Each row is followed by its class number.
[-176   73 -221  139 -312 -127  104  160 -142   24  -32  351 -160  -53
 -140  160   66   22  178 -110  126   63   69   79 -213   68   -4    2
  -92 -204 -133 -393]
8
[ 574 -119  -33  -10 -179   70 -126 -183 -180   85 -349  146 -241  -75
  305  223  -15 -116  -74  225   37   23  -33 -200 -121    9  134 -835
  173  324  283  216]
9
[-121  -19   53  -92  -47    6   95 -219  183  151  -21 -258  119  122
  203  -50  341 -232 -378  100  101  -78   -9  164   24   97  -18  266
 -165 -236   99 -410]
4
[ -48  -95   61  -89  -55  210  -28 -228  -26   68   37 -304  192  128
   38  -98  263  -58 -524  176  302 -131   29   23 -161  -48  116   -2
  -49 -249  109 -300]
2
[ -54  -57   80  -71   -2   70 -109 -343   67   93  -16 -347  154  -12
   82  -88  231 -148 -355  114  248  -59  159  137  -94   13  165  102
  -48 -344   72 -336]
1
[ 466  -55   32   18  136  287  -73 -279  -44  -81  -72   40 -194    2
 -331    2 -111   62 -136  421   81 -118  -70 -349 -170   -5  -17 -344
  234  195  186   33]
8
[-504 -181 -415  247  194   28 -324   66   25 -217 -198   60 -336 -266
 -420   80  253  277  141   48  312 -124   36  120 -119 -116  -90  235
   62 -527 -159 -764]
7
[  25 -431  328 -254  135  128  191 -170  -63   15  372   87 -388   88
 -540 -287  109   20   81  -67  133  157  -87  119  293 -100 -260  657
 -322 -335  -80 -467]
8
[-110   61  -62  -81 -118   66 -161 -239   86   67    7 -274  187   -7
   73 -131  157  -53 -262   51  235  -78  186   61 -196  -71   96  117
    9 -406   13 -262]
0
[ -33   83  -32   61 -180  154  -51  -99   76  -95  -37  -97  100  153
   59   98   52   54 -169   14 -154  -82   54 -122 -101  -85  -72  -61
  324   36  -55  -81]
7
[-423 -269   76  131  -61   14  287   88  128   72 -139  122  -76  133
 -104  214   51   49   15 -252  162   48  161  234  -44   14 -270  333
  -58 -385 -155 -393]
10
[   4 -277  102  119   -8 -121   82  -63  -31 -249 -185  -12  334   20
  206 -133 -217  124   65   65  -13  162   23 -188  -71   89 -241   66
    4 -242  -13  162]
4
[  77    4 -105   10   50   41 -139 -109 -299  -47 -213  101  228   85
  -54   71 -164   24  -54  261  235   77  -21 -311 -202   32  165 -435
 -109  245   68  442]
3
[-122  113  -86   17 -166   72  -61  -35  139  -38  -49  -59    2  133
  116   41  126   25 -111  -35 -206  -55   23  -27 -126  -40   67  -21
  265   73   -9  -58]
11
[ -85   94  -71   54 -140  114  -49  -38  122  -34  -41  -88   60  146
   21   36   72  -12 -213  -34 -151 -100    9   -5 -166  -57   13  -55
  306   57  -51  -26]
9
[ -34 -328  -75  -42   57  -57  -30 -112  -39 -149 -208   54  198  -23
  158 -221 -149  142   12  203   40  153 -110 -151  -31  -51 -266  111
   68 -205 -127   67]
9
[ -82   96  -79   50 -195  130  -37  -94  159  -49  -43  -62   52  108
   77   -8   62   19 -160   -1 -224  -76  -17  -33  -92  -46   82  -12
  312   99  -33  -86]
5
[ -58  -88 -136   -4  -55   22 -334  -95   39  111 -495  222 -317   16
  191   66  173 -198  -85  282  196 -138 -256 -125 -109 -144  -95  -81
  277 -134  -27  -36]
10
[-446 -200  167   74 -324  308  -78  -96  -32 -272  176  -73  -54  159
 -643  270   14  361   43 -132   41   19  222  305  105  118  -92   87
  -76 -157 -454 -838]
1
[ 448  116  -22  -17   29   53  -83 -234 -199  -81 -129   54  -41 -122
  255  189 -121    3   98  231  -47   56  190 -353 -165  -27   75 -681
  215  295  175  229]
1
[ 156  260 -276 -382  -93  251   16 -460  284  158   99   16   57  -35
  -56   67   76 -270    9  163  -51   29   19 -139 -176  -24  173   -1
   63  451  272  360]
8
[-114 -265  136  -38   19  -85   89  -62    9  -99  -80   30  333    8
  195 -243 -153   62  110  112   24  169 -141    2   51   75 -155  211
   -3 -169  -84   16]
2
[ 665   12 -276  216   71   81  -45 -207  -55   97 -227  228  -40  -30
 -194  -10 -274  195  145  304   45  203   80 -468 -209   94 -171 -618
   54   88  -32  312]
4
[ -94  -49  128   57 -112   94    5 -392  105  -90   62 -374  281  -59
  162  -62  144 -185 -389  103  175 -194  145   54  -61  -80   57  229
  -82 -490  -28 -315]
6
[-227   19 -641   64 -126  128 -113  267  308  -49 -356  -27 -349 -175
 -248  186  155   -8   49  129 -149 -156 -114  143  -30  142  -14  260
  172 -433   21 -420]
9
[-116 -149  162 -225   48  -40  -36  301  156  168  222 -131 -628 -173
 -132 -219   48  301  -49 -232 -213 -161  -85  301  450   30  217  393
   84  -68  136 -378]
10
[-165  161   26  -83    8   69  -34 -310  194  132   53 -331  186   -5
   92 -213  185 -115 -302   84  202  -41  168  208 -144   73  201  119
  -61 -366  120 -256]
1
[-238  -43  558 -218  147  -10   74  -26   78 -127  478  -83 -261  135
 -490 -289  411  257 -274 -169  -27   61  146  229  256  162  -45  276
   32 -368  324 -537]
8
[ -39  -82  105  -19  -30    2 -238 -159  -94   81 -144  111   14   31
  -29   27   12  -29   56  180  287   37   43  -60 -200   -1  217 -446
   41  159   63  156]
11
[  62 -162  113   10  -38 -160   54  -96  -33  -94 -141    8   58  -39
  250 -128  -74   11   50    3  -17  115  -26  -78    9    1 -235  203
   19 -248  -21  -67]
3
[ -10 -131  184  -26 -150   37 -148 -306  -18  -34    3 -335  145   -6
  228   32  281 -213 -349   -6  290 -150  220   77 -124 -107  125   81
  -81 -386  124 -349]
0
[ -96    5  -16   39 -115  128  -83 -329   60   12  -62 -322  155  -45
  157  -38  219 -108 -379   37  217 -124  147  144 -148  -40   93   70
   13 -411   61 -446]
3
[ -72 -258   85   91  -25  -23  125 -205   39 -263 -115  -56  316 -101
  161 -155 -161   45   68  176  -28   61   18  -93  -77  -11 -171  182
  106 -338  -52  -67]
6
[   0  -91  250  -87   39   23   85 -264  -19   12  116 -297  175  112
  149  -83  245 -213 -345  102  189  -41   72   82  -84   45  169  111
  -86 -253  196 -171]
2
[ 124 -276   13  -54 -122  128  -25   60   -7   97 -159  150  297  150
  339   82  -25 -313  104  156  163   12 -102  -30   29 -114 -239   60
   39 -125  -33  188]
11
[ -37 -248  -40   93  114  277  139  -27 -397  -38  167 -137  829   33
 -185  179 -144 -218 -227  297  389 -169 -127 -114  -28 -206 -153   -6
 -291  159 -368    1]
4
[ 361   18   97  237   51  210  253 -196  151 -126  342   33  188 -158
  -38  -10 -197 -217  -14  337 -231 -177 -169   70   50 -111 -164   50
  498  -84 -233  145]
5
[  -6 -266    1  123  -22  -57  158  -35 -179 -243 -155   50  359  -70
  158 -156 -284  129   70  128   -9  176    2 -231  -49  -33 -226   39
   46 -337 -137   59]
5
[ 161  294 -331 -275 -129  271    6 -396  227   66   79  -61  115 -117
 -117   60   20 -131   38  153 -111   76  173 -203 -216   47  207 -146
   77  279  299  251]
1
[ 415  110 -365  -20  -40  287  277 -552  -69 -237  213 -150  575 -226
  255   30 -295 -204   64  569  -38   26  -91 -206 -161 -148 -205  -31
  -18  -31 -342  238]
2
[-254  160 -192  -75  -78  432  289 -250 -112 -164  163  -40   73 -214
 -190  128    1 -194 -151  231   45 -141 -160   82  -30 -266 -243   71
  -41 -222 -322 -329]
1
[ -51 -383  -71   91  137  105  138 -300   60   13  -68  122  189 -166
  410   34  162 -329  -81  498  300 -228 -216 -169  151 -464 -482  224
 -232 -177 -461 -204]
5
[ 131  292 -286 -342  -66  220   19 -355  227   71  123   22  100  -48
  -23   77   65 -180   63  113 -134   74  -13 -164 -133   54  168  -45
   83  445  305  317]
2
[ 425   -6   45  -27  -43   75 -283  -88 -417 -122  -77   48  305  103
  -87  254 -197   84 -131  287  291   17  106 -346 -105  135  106 -613
  -77  267  155  303]
0
[ -86  108  -40  -12 -207  134  -98 -163  147  -57  -61 -135   85  135
   51   51   85   29 -189   -8 -165  -79   39  -25 -127  -54   52  -27
  239  104  -54  -86]
0
[   7  -24   74 -125 -152   96  -74 -439   18    3  143 -292  130   29
  182 -109  226  -91 -375  163  180  -45  262  -47 -157  -22  178  -37
   -1 -361  124 -227]
4
[-139  -95  156  -50   15  127  -20 -217  -28   23   95 -323  268   94
  -12  -79  229 -161 -444   24  296 -112   43  165  -52  -27  155  158
 -144 -215  139 -286]
5
[  25 -449   56  -18 -242   39   42  -93 -192 -200   63   34 -160  -87
 -312 -202  -28  360  204   -1 -187  266   21  -98  269   -5 -123  138
 -257 -204 -318 -555]
1
[ -53   66  -73   49 -228  139  -40  -45  140  -38  -71  -63   45  145
  117   86   68   48 -145  -54 -218  -81   49  -41 -111  -63   44  -43
  345   88  -20   27]
10
[-149  -88   71  -51  238   77 -202 -226  -41 -206  313 -127  185   34
 -488  -96  -53  215 -228  180  352  -72  216  -87  -24   74  -70  457
  -62 -519  -59 -291]
0
[-228   46   86  -85  -48    9   -5 -321  184   88   52 -241  152   84
  143 -106  278 -178 -421   56  253 -103   23  268  -40   32   91  296
 -164 -324    6 -259]
8
[ 160  265 -340 -350 -105  270    9 -398  287  172  115   -3   71 -115
  -64    1   88 -259  -16  165 -100    2   21 -218 -173  -52  234  -29
  124  417  369  301]
5
[ 118  295 -314 -359 -112  239   -2 -389  316  192   85    8  159  -74
  -66   30   51 -222    8  154  -76   29   52 -155 -180    7  202  -46
   69  419  327  346]
0
[ -64  125  -33   23 -230   91  -56  -95  116   20  -62  -98   10  179
   79   24  132   63 -183  -64 -173  -24   16    3 -110  -35   41  -87
  292  102   -6 -119]
7
[ 502  -86  474  135 -255 -136  117 -248   26 -105 -174 -203 -342   25
   39  166   75 -327  135  -37  234  -21  292 -140 -388   -4 -445 -145
  -77 -434  139 -366]
9
[-190   67 -103   36 -187  110  -64  -74   86  -37  -81  -95   81  112
   41   44   71   58 -145  -45 -141  -64   23   21 -124  -41  107   27
  258   51  -70 -103]
10
[ 125  228 -332 -280  -89  225   16 -337  240  138   66  -41  127  -76
  -42   23   99 -170   38  155  -62   51   48 -167 -158  -20  175  -87
   60  346  348  274]
7
[ -68   93  -20   57 -171  104  -69  -58  128  -32  -30  -65  123  168
   88   25  100    4 -199  -29 -184  -83   29  -84  -91  -61   31  -34
  315  109  -33  -56]
5
[ 566 -227 -217  218   46  -20 -202  -89  -29 -182 -360  277 -160 -184
  356  220 -134   96  174  417  -18  -27   34 -318 -130  -15 -125 -506
  457  -59  127  279]
6
[-142 -254   80   -4   -4  -63  110 -209   -8 -220 -107  -16  190    0
  137 -184  -70  112   47  121    9  188  -69  -56   85    3 -285  248
  -91 -327 -104 -127]
7
[ 247   20  -85  110 -113  -93 -144  -30 -182   58 -295  248  182  178
  231  162 -169   15  -80  356  212   67   55 -395 -209  187   80 -510
   47    0   -1  395]
2
[ -23 -281   12  -82   19  -27   40 -183  -49  -63  -93   51  209  -82
  160 -209 -183   37   72  150  104  145  -86  -59  -75  -32 -170  233
   74 -231  -47  -51]
11
[ -70  -61   -6  -99  -30   64   28 -196   -9   70  -40 -374  248   10
  128  -33  233 -163 -343  111  247  -72  130   31  -97  -72  -12  138
 -122 -349   46 -392]
5
[ 254 -232 -103  171   24   92 -227 -175  -52  -72 -319  113  132 -205
  141   63  -43 -224  230  413  300  -79   87 -321 -310 -121  100 -440
  100  -20  150  230]
1
[ -97  121  -72   76 -221  135  -83 -165  182   11  -54 -114   87  140
  160   21  101  -68 -170  -87 -186  -96   50  -16 -195  -79   65  -22
  348   66  -68  -84]
4
[ 117  266 -296 -343  -63  220   -4 -423  235  173  140   13   91  -93
  -40   80   63 -212   47  139  -67   57   54 -119 -145   14  235  -72
   44  447  290  268]
11
[ 274  239  -84 -326 -215   91  310 -383   -6  -88  499   74   35 -272
   -6  321  -28 -311   16   46 -231   38   38   37  183   73   38  219
  -84  139  127   75]
0
[  90 -274   99   33   46  -96   81 -220 -111 -161  -66  -30  227  -54
  299 -186 -193  114   15   55   90  149   21 -144  -34  -87 -327  215
  -37 -333 -150 -106]
11
[  26  -72  -74 -303  199  153  128 -209   58  441   84  309   80   45
  123   -3 -136 -180  -91  265   64   19 -431  192  330  -27 -221  318
   61  357 -256 -140]
11
[-204 -426 -219  -78  -55  129   98 -209 -145 -496    3 -270  516  120
  -36 -270   99  342   84  454  248  189  379 -511 -292  -20 -108  181
 -471 -468  191 -319]
7
[ -78   88 -126   27 -184  156  -90  -86  134   -7  -76  -50   73  160
  108   53   81   56 -131   -3 -162  -58    3  -47 -133  -92  -32  -53
  280  114 -121  -91]
11
[  94 -226   53  -22   74  -85 -188  -86  -35   97 -348  187 -233   33
 -260   59   47  109   89  393  359   81   51 -184 -227  126   56 -486
    7   68  109  116]
8
[-797 -142 -169  -97 -103  136 -138  -10  369 -110   26   46 -379 -113
 -287   76  218  237    3   25   28 -161  100  290  279  117   43  557
  -17 -511 -134 -899]
5
[ 317 -122  130   41   47  -11 -121 -416 -263 -192  -96   55   28   15
  215  -71 -107  112  103  317  217  173  250 -357 -153   56  108 -490
 -216   -4  133   24]
1
[-149  138 -142   75 -165  139  -51  -81  130  -61  -67 -108   98  141
   75   -2   86   96 -146   -1 -152  -69    7  -59 -160 -110  -19  -41
  279   63  -80  -92]
7
[-255  109 -469   65  215  319  336  143  219   81   30  200  205  -82
   32  152  129 -211 -243  540  111 -285 -238   16  -28  -94 -252  154
  166 -352 -112  -11]
2
